Here is a tiny trained network, its code and every weight. The questions are about switching its units off for an input and a class, where a switched-off unit gives its printed mean instead of its output.

import numpy as np


def w(rows, s, z=0):
    codes = np.array(rows[::2]) - 128.0
    scale = np.full(codes.shape[1], s)
    scale[-1] = z or s
    return codes * scale


def f(y):
    return y / 2 * (1 + np.tanh(0.7978845608 * (y + 0.044715 * y**3)))


def log_softmax(a):
    a = a - a.max(-1, keepdims=True)
    return a - np.log(np.exp(a).sum(-1, keepdims=True))


def net(x, mask):
    res = np.array(x, float).reshape(1, 7) / 4 @ E
    y = f(res @ A[0][:, :-1].T + A[0][:, -1])
    res = res + np.where(mask, y, B[0][:, -1]) @ B[0][:, :-1]
    return log_softmax(res[-1] @ U[:, :-1].T + U[:, -1])


A, B = {}, {}
E = w([
[172,145,81,70,215,119,81,97,166,112,216],'x0',
[146,76,187,176,148,164,39,73,60,162,155],'x1',
[136,120,138,121,134,123,135,117,132,124,121],'x2',
[92,168,189,163,94,75,39,124,244,102,87],'x3',
[86,114,55,138,41,120,154,2,150,177,178],'x4',
[129,211,100,66,115,78,87,71,45,108,60],'x5',
[131,131,129,128,131,133,129,127,129,125,126],'x6',
],0.0084)
A[0] = w([
[135,125,136,118,143,111,141,158,115,125,128,36],'neuron 0',
[113,48,134,179,103,171,176,126,221,143,220,6],'neuron 1',
[142,153,130,95,188,116,111,131,151,137,154,82],'neuron 2',
[148,130,79,72,190,122,98,79,183,118,211,47],'neuron 3',
[133,110,72,108,150,182,231,93,38,127,184,46],'neuron 4',
[111,131,121,162,76,91,48,84,229,126,123,17],'neuron 5',
[120,176,167,133,130,143,92,92,213,94,91,40],'neuron 6',
[112,174,77,77,108,107,232,128,211,128,121,104],'neuron 7',
[110,181,87,68,77,95,85,46,66,114,102,59],'neuron 8',
[118,115,151,185,47,144,191,123,100,146,58,131],'neuron 9',
[115,114,66,150,37,133,160,5,167,164,180,12],'neuron 10',
[152,133,166,116,190,144,110,193,108,108,79,22],'neuron 11',
[124,80,176,184,133,174,34,43,67,165,168,105],'neuron 12',
],0.013,0.0021)
B[0] = w([
[137,108,138,172,128,124,85,162,170,124,134,137],'neuron 0',
[198,248,81,160,234,115,161,61,82,183,63,236],'neuron 1',
[87,116,157,155,84,168,128,88,104,115,107,169],'neuron 2',
[63,114,134,187,26,209,139,31,69,108,104,200],'neuron 3',
[137,56,192,102,91,53,86,214,102,254,140,222],'neuron 4',
[134,55,191,103,103,81,108,194,94,234,142,239],'neuron 5',
[153,75,109,109,109,111,143,179,50,215,155,209],'neuron 6',
[178,104,22,91,76,72,159,155,190,45,125,228],'neuron 7',
[195,211,94,190,236,138,177,82,121,185,87,210],'neuron 8',
[81,114,115,159,51,206,120,6,68,112,140,223],'neuron 9',
[58,130,246,111,212,187,58,187,187,23,178,252],'neuron 10',
[88,175,183,104,218,141,91,116,191,92,176,203],'neuron 11',
[158,124,13,76,61,66,184,172,199,45,112,235],'neuron 12',
],0.012,0.015)
U = w([
[149,46,148,110,96,64,105,208,83,233,167,97],'0',
[95,132,173,120,200,154,76,178,183,46,201,252],'1',
[203,196,67,176,217,118,181,108,105,169,77,97],'2',
[169,87,2,91,46,59,182,183,195,28,135,79],'3',
[77,83,111,181,12,203,136,63,64,106,125,96],'4',
],0.007,0.0037)

Each question gives the input, the list of numbers given to net, and the class t.
The units are the neurons (one row each of A and B). Each row of codes is followed by its name. A weight is (code - 128) times the scale printed after its matrix; where a second scale follows, it is the last column's (A, B and U).
mask holds one flag per neuron, in row order. A switched-off neuron (its flag False) gives its mean, the last column of its row in B, instead of its output. The means were averaged over made-up inputs and are rounded, as every weight is.
A unit's drop is (log p(t) with every unit on - log p(t) with that unit switched off) / (log p(t) with every unit on - log p(t) with every unit switched off).
The circuit of an input: a set's keep is (log p(t) with only the set's units on - log p(t) with every unit switched off) / (log p(t) with every unit on - log p(t) with every unit switched off). Starting from the 12 units with the biggest drops (on a tie, the unit counted first), units are removed one at a time, each time the one whose removal leaves the highest keep (on an exact tie, the one counted first), for as long as the keep stays at least 0.8.
circuit, biggest first: the units of the circuit, biggest drop first
unit that matters most: the unit with the biggest drop
k most important neurons: the k neurons with the biggest drops, biggest first
drop when u is switched off: that unit's drop, to one decimal
input [1,-5,-7,6,-5,8,-6], class 2: 2 most important neurons -> neuron 8; neuron 4
input [-7,7,-6,0,-5,2,-5], class 3: unit that matters most -> neuron 12
input [2,-6,5,-1,-6,0,-3], class 1: 3 most important neurons -> neuron 12; neuron 11; neuron 6
input [-3,2,-6,-7,-8,-4,-1], class 1: 2 most important neurons -> neuron 11; neuron 5
input [1,-7,6,8,-3,5,-2], class 0: 3 most important neurons -> neuron 6; neuron 5; neuron 12
input [1,3,-7,2,-3,6,8], class 2: 2 most important neurons -> neuron 10; neuron 8
input [-5,8,-7,-7,-6,0,-2], class 3: 4 most important neurons -> neuron 12; neuron 5; neuron 10; neuron 6
input [3,4,0,-4,-6,5,2], class 1: 2 most important neurons -> neuron 1; neuron 11
input [-6,-3,3,-5,6,-7,-7], class 2: 3 most important neurons -> neuron 1; neuron 11; neuron 5
input [-8,-7,-6,-3,-5,5,-5], class 4: 2 most important neurons -> neuron 9; neuron 12
input [8,-3,-6,-2,5,7,6], class 4: 3 most important neurons -> neuron 3; neuron 1; neuron 2
input [-6,5,-1,-7,7,4,6], class 0: 4 most important neurons -> neuron 4; neuron 11; neuron 3; neuron 7
input [-8,-3,-6,-1,-7,-5,-1], class 4: 2 most important neurons -> neuron 9; neuron 10
input [-5,3,6,-3,7,0,-4], class 1: circuit, biggest first -> neuron 10
input [2,-3,2,-6,6,1,-1], class 0: 2 most important neurons -> neuron 4; neuron 11
input [6,-7,-5,7,0,1,-3], class 0: 3 most important neurons -> neuron 5; neuron 12; neuron 6
input [-3,4,1,6,-4,7,1], class 2: drop when neuron 4 is switched off -> 2.4
input [4,3,-1,8,-4,6,0], class 0: drop when neuron 5 is switched off -> 0.2
input [3,5,6,7,-1,-5,-6], class 0: drop when neuron 5 is switched off -> 2.3
input [-2,6,-5,2,-3,0,7], class 3: drop when neuron 12 is switched off -> 0.4
input [8,-2,-8,-7,0,4,1], class 4: circuit, biggest first -> neuron 3
